Below is a small trained network, with its code and all its weights. Each question gives an input and a class and asks what happens when units are switched off, that is, made to give their printed mean instead of their output.

import numpy as np


def w(rows, s, z=0):
    codes = np.array(rows[::2]) - 128.0
    scale = np.full(codes.shape[1], s)
    scale[-1] = z or s
    return codes * scale


def f(y):
    return y / 2 * (1 + np.tanh(0.7978845608 * (y + 0.044715 * y**3)))


def log_softmax(a):
    a = a - a.max(-1, keepdims=True)
    return a - np.log(np.exp(a).sum(-1, keepdims=True))


def net(x, mask):
    res = np.array(x, float).reshape(1, 6) / 4 @ E
    y = f(res @ A[0][:, :-1].T + A[0][:, -1])
    res = res + np.where(mask, y, B[0][:, -1]) @ B[0][:, :-1]
    return log_softmax(res[-1] @ U[:, :-1].T + U[:, -1])


A, B = {}, {}
E = w([
[115,125,90,132,106,146,250,201,50,149,182,114],'x0',
[113,119,133,126,146,116,238,97,55,75,27,134],'x1',
[156,124,248,118,145,219,157,107,161,117,200,124],'x2',
[119,126,1,131,110,214,146,164,49,125,153,126],'x3',
[28,116,132,123,66,76,166,119,75,101,121,131],'x4',
[221,139,120,133,186,61,80,107,109,103,224,139],'x5',
],0.0067)
A[0] = w([
[136,128,150,124,139,104,106,123,156,131,123,129,15],'n1',
[163,134,88,126,150,128,113,108,85,111,141,128,129],'n2',
[122,127,65,129,118,59,129,150,120,141,130,131,141],'n3',
[141,130,155,135,122,113,117,117,122,118,130,114,55],'n4',
[171,125,82,128,151,139,103,108,80,101,149,133,153],'n5',
[119,128,105,124,136,105,132,137,133,137,132,147,138],'n6',
[128,128,112,125,140,113,132,129,136,135,134,139,117],'n7',
[138,130,42,132,126,37,131,150,105,136,133,130,151],'n8',
[175,128,84,130,154,160,95,116,147,123,46,128,108],'n9',
[165,131,102,128,144,152,100,127,137,128,62,132,107],'n10',
[132,131,92,132,112,145,96,133,125,116,113,126,63],'n11',
[76,129,91,129,118,89,143,105,92,110,5,123,163],'n12',
[116,126,141,123,129,105,150,126,131,127,128,123,68],'n13',
[112,128,140,126,107,125,123,146,138,134,146,136,56],'n14',
[120,135,150,123,123,117,104,136,134,126,130,124,87],'n15',
[136,125,161,128,138,102,152,101,116,109,128,124,85],'n16',
[109,123,132,133,120,134,118,122,122,126,146,118,49],'n17',
[127,130,151,128,138,101,97,119,136,132,110,130,70],'n18',
[97,128,123,123,112,117,125,116,114,116,100,127,77],'n19',
[47,125,145,130,91,108,67,128,135,129,141,129,76],'n20',
[156,128,124,126,145,126,151,117,105,120,157,121,2],'n21',
[147,129,219,129,138,79,196,118,112,113,147,133,93],'n22',
[151,129,135,133,122,138,149,145,138,136,123,127,62],'n23',
[137,134,143,140,109,124,129,131,116,124,121,119,83],'n24',
[127,127,131,134,111,124,137,139,138,121,132,119,73],'n25',
[137,126,114,132,120,115,125,143,121,130,146,113,50],'n26',
[130,127,139,133,128,100,99,119,139,129,133,133,94],'n27',
[108,124,117,129,140,139,134,123,125,147,150,131,21],'n28',
[92,127,141,122,112,119,108,118,131,123,144,129,56],'n29',
[151,124,117,133,123,124,115,130,109,122,131,101,91],'n30',
[150,123,97,132,146,131,115,96,87,113,140,122,120],'n31',
[102,126,119,130,112,132,102,116,138,130,118,127,102],'n32',
[118,130,122,122,119,137,128,126,132,145,134,119,73],'n33',
[100,126,66,130,109,183,75,136,133,137,157,124,84],'n34',
[113,124,122,116,151,120,131,131,139,139,136,143,81],'n35',
[120,123,128,124,129,94,144,143,133,143,120,119,73],'n36',
[143,126,185,129,140,59,5,87,157,109,156,132,129],'n37',
[131,134,140,131,133,119,119,128,150,133,121,134,82],'n38',
[95,122,105,126,127,108,137,109,103,117,63,140,138],'n39',
[138,129,97,125,130,150,88,122,127,121,124,135,67],'n40',
[137,131,145,122,140,68,80,97,131,111,127,130,102],'n41',
],0.02,0.0061)
B[0] = w([
[141,122,152,115,121,122,111,130,142,96,119,120,150],'n1',
[129,127,114,125,126,124,126,116,80,121,142,168,164],'n2',
[127,136,81,133,158,104,120,127,64,139,127,85,184],'n3',
[105,133,129,132,138,137,144,133,152,115,117,137,136],'n4',
[118,130,116,127,137,114,144,149,64,117,143,172,176],'n5',
[131,134,102,126,142,138,132,128,108,105,126,114,141],'n6',
[124,157,104,124,140,148,116,128,120,107,111,126,131],'n7',
[123,122,18,128,116,123,132,111,64,147,133,116,205],'n8',
[135,121,142,132,184,112,130,107,188,141,102,73,175],'n9',
[124,120,134,121,163,110,136,124,173,147,105,90,160],'n10',
[114,136,145,124,165,142,128,123,107,122,134,95,143],'n11',
[144,130,198,137,56,135,119,140,38,105,102,48,239],'n12',
[126,136,112,131,151,132,117,115,116,109,148,147,134],'n13',
[115,119,121,138,113,155,131,122,149,133,132,104,131],'n14',
[129,144,129,136,123,118,138,84,142,125,124,138,140],'n15',
[98,139,152,123,124,168,135,156,125,124,173,130,150],'n16',
[104,150,100,140,129,175,106,142,132,101,109,122,125],'n17',
[167,123,134,138,103,118,119,157,160,110,142,143,151],'n18',
[148,134,155,126,153,116,131,143,112,125,98,137,151],'n19',
[74,118,120,125,72,114,126,75,110,111,96,162,167],'n20',
[146,126,139,131,162,117,126,136,85,108,94,151,138],'n21',
[80,118,200,127,188,139,108,84,87,150,170,106,193],'n22',
[162,115,140,131,136,80,125,144,126,144,129,117,128],'n23',
[111,118,112,121,141,156,103,140,120,124,113,130,125],'n24',
[134,152,126,119,130,138,127,113,138,126,141,122,125],'n25',
[135,140,90,117,122,136,153,130,144,112,123,121,132],'n26',
[115,141,96,134,126,137,119,129,153,101,114,107,150],'n27',
[142,145,131,132,125,105,83,145,149,118,142,111,126],'n28',
[105,151,106,121,116,116,114,124,128,115,98,150,135],'n29',
[125,142,106,153,135,143,128,123,112,110,136,137,133],'n30',
[138,126,135,126,135,126,108,126,83,146,119,164,153],'n31',
[124,122,131,134,154,120,137,109,110,109,98,171,141],'n32',
[137,122,121,135,131,154,113,118,133,123,144,116,126],'n33',
[131,137,150,122,113,169,124,146,148,153,253,123,174],'n34',
[90,144,96,114,132,147,160,152,141,82,120,108,124],'n35',
[126,134,113,121,126,139,120,133,109,108,143,122,134],'n36',
[111,120,50,129,141,105,131,96,222,156,73,61,252],'n37',
[117,128,124,130,131,132,153,115,136,128,104,137,140],'n38',
[123,138,168,121,82,136,137,146,90,112,114,87,187],'n39',
[123,122,126,132,148,139,140,151,101,130,163,117,143],'n40',
[177,144,112,127,73,171,137,186,210,125,165,102,174],'n41',
],0.031,0.02)
U = w([
[131,170,37,156,102,97,128,137,119,162,159,67,167],'0',
[178,160,217,140,66,202,131,228,178,114,204,159,75],'1',
[92,121,172,140,192,141,136,100,183,175,180,111,239],'2',
[166,162,53,151,140,64,144,153,94,113,143,253,32],'3',
[102,195,161,160,138,149,86,157,184,25,97,107,3],'4',
[34,145,137,142,78,154,80,63,200,135,168,154,76],'5',
[135,125,160,161,89,77,136,91,249,110,12,57,98],'6',
[101,148,180,154,100,108,137,122,28,107,130,108,182],'7',
],0.0054,0.0049)

Each question gives the input, the list of numbers given to net, and the class t.
The units are the neurons (one row each of A and B). Each row of codes is followed by its name. A weight is (code - 128) times the scale printed after its matrix; where a second scale follows, it is the last column's (A, B and U).
mask holds one flag per neuron, in row order. A switched-off neuron (its flag False) gives its mean, the last column of its row in B, instead of its output. The means were averaged over made-up inputs and are rounded, as every weight is.
A unit's drop is (log p(t) with every unit on - log p(t) with that unit switched off) / (log p(t) with every unit on - log p(t) with every unit switched off).
The circuit of an input: a set's keep is (log p(t) with only the set's units on - log p(t) with every unit switched off) / (log p(t) with every unit on - log p(t) with every unit switched off). Starting from the 12 units with the biggest drops (on a tie, the unit counted first), units are removed one at a time, each time the one whose removal leaves the highest keep (on an exact tie, the one counted first), for as long as the keep stays at least 0.8.
circuit, biggest first: the units of the circuit, biggest drop first
k most important neurons: the k neurons with the biggest drops, biggest first
drop when u is switched off: that unit's drop, to one decimal
input [2,-2,2,-4,1,-3], class 5: most important neuron	[n12]
input [7,-3,0,-5,-3,-4], class 2: circuit, biggest first	[n12; n8]
input [4,-5,-7,-6,2,-4], class 7: 2 most important neurons	[n37; n12]
input [-8,-5,5,5,-2,-4], class 2: circuit, biggest first	[n34; n12]
input [-3,-6,3,7,8,-7], class 5: circuit, biggest first	[n20; n34]
input [4,4,7,7,5,7], class 7: 2 most important neurons	[n22; n37]
input [1,-6,4,3,4,-4], class 5: 3 most important neurons	[n12; n20; n41]
input [4,-5,2,-7,8,4], class 6: 2 most important neurons	[n37; n34]
input [6,-1,2,3,1,3], class 3: 2 most important neurons	[n12; n37]
input [1,1,7,8,7,1], class 1: 2 most important neurons	[n37; n8]
input [-2,-5,2,8,5,-7], class 1: 2 most important neurons	[n34; n37]
input [6,3,-7,-2,-8,-7], class 7: 2 most important neurons	[n37; n12]
input [2,-6,-5,8,6,6], class 3: 2 most important neurons	[n37; n5]
input [-3,-1,-7,-3,-1,-5], class 6: circuit, biggest first	[n9]
input [-1,5,-6,-8,5,4], class 7: 2 most important neurons	[n12; n22]
input [0,3,7,5,-1,-3], class 1: 2 most important neurons	[n37; n8]
input [-7,-7,4,5,-5,-1], class 2: 3 most important neurons	[n34; n12; n40]
input [1,0,6,-1,1,-2], class 2: drop when n12 is switched off	0.9
input [8,-3,-4,1,2,-5], class 7: drop when n37 is switched off	3.1
input [-5,6,2,-1,-2,8], class 6: circuit, biggest first	[n37]
input [-2,3,7,-3,-7,-4], class 2: drop when n22 is switched off	0.2
